[[153 126 145 103 145 125 138 155 139 113 148 155]
 [125 115 102 106 119 133 100 112 149 141 136 146]]
->
[[125 153]
 [115 126]
 [102 145]
 [106 103]
 [119 145]
 [133 125]
 [100 138]
 [112 155]
 [149 139]
 [141 113]
 [136 148]
 [146 155]]

[[140 152 118 129]
 [132 145 111 132]
 [138 150 117 130]
 [144 155 122 127]
 [133 146 112 132]
 [136 149 115 130]
 [134 147 114 131]]
->
[[134 136 133 144 138 132 140]
 [147 149 146 155 150 145 152]
 [114 115 112 122 117 111 118]
 [131 130 132 127 130 132 129]]

[[121 122 124 135 116 118 103 140 109 137 137]
 [143 124 138 118 133 145 151 122 146 118 125]
 [143 125 138 118 134 145 152 121 147 118 124]
 [123 124 125 136 118 120 108 136 114 136 133]]
->
[[123 143 143 121]
 [124 125 124 122]
 [125 138 138 124]
 [136 118 118 135]
 [118 134 133 116]
 [120 145 145 118]
 [108 152 151 103]
 [136 121 122 140]
 [114 147 146 109]
 [136 118 118 137]
 [133 124 125 137]]

[[118 123 133 146 129 148 127]
 [118 123 135 148 129 149 127]
 [118 123 136 148 130 151 127]
 [122 124 133 150 133 143 127]
 [116 124 134 146 128 148 129]]
->
[[116 122 118 118 118]
 [124 124 123 123 123]
 [134 133 136 135 133]
 [146 150 148 148 146]
 [128 133 130 129 129]
 [148 143 151 149 148]
 [129 127 127 127 127]]

[[114 127 132 137 126 139 119 119 142]
 [128 115 116 129 123 119 114 136 101]
 [133 128 123 145 126 133 130 116 119]
 [119 150 135 115 140 136 133 111 146]
 [133 127 135 136 118 137 124 136 105]]
->
[[133 119 133 128 114]
 [127 150 128 115 127]
 [135 135 123 116 132]
 [136 115 145 129 137]
 [118 140 126 123 126]
 [137 136 133 119 139]
 [124 133 130 114 119]
 [136 111 116 136 119]
 [105 146 119 101 142]]

[[126 128 117 152 120]
 [138 131 114 152 124]
 [128 128 128 152 128]
 [128 128 128 152 129]]
->
[[128 128 138 126]
 [128 128 131 128]
 [128 128 114 117]
 [152 152 152 152]
 [129 128 124 120]]

[[138 132 112 138 129 132 141 131 119 133 125]
 [129 130 109 134 135 138 120 132 137 121 125]
 [146 144 120 123 147 132 116  99 131 134 132]
 [132 138 129 130 128 132 131 130 123 123 142]
 [126 129 128 137 108 134 121 128 124 122 130]
 [130 146 130 142 108 125 124 117 141 124 125]
 [119 130 114 123 127 112 141 118 133 113 142]]
->
[[119 130 126 132 146 129 138]
 [130 146 129 138 144 130 132]
 [114 130 128 129 120 109 112]
 [123 142 137 130 123 134 138]
 [127 108 108 128 147 135 129]
 [112 125 134 132 132 138 132]
 [141 124 121 131 116 120 141]
 [118 117 128 130  99 132 131]
 [133 141 124 123 131 137 119]
 [113 124 122 123 134 121 133]
 [142 125 130 142 132 125 125]]

[[132 143 100 127]
 [132 142  99 128]
 [128 139 143 111]
 [127 117 128 138]
 [127 110 108 154]
 [126 123 148 124]]
->
[[126 127 127 128 132 132]
 [123 110 117 139 142 143]
 [148 108 128 143  99 100]
 [124 154 138 111 128 127]]

[[128 131 138 129 128 132 117 119 107]
 [126 134 133 131 132 127 124 123 113]
 [126 138 135 122 134 126 132 122 107]]
->
[[126 126 128]
 [138 134 131]
 [135 133 138]
 [122 131 129]
 [134 132 128]
 [126 127 132]
 [132 124 117]
 [122 123 119]
 [107 113 107]]
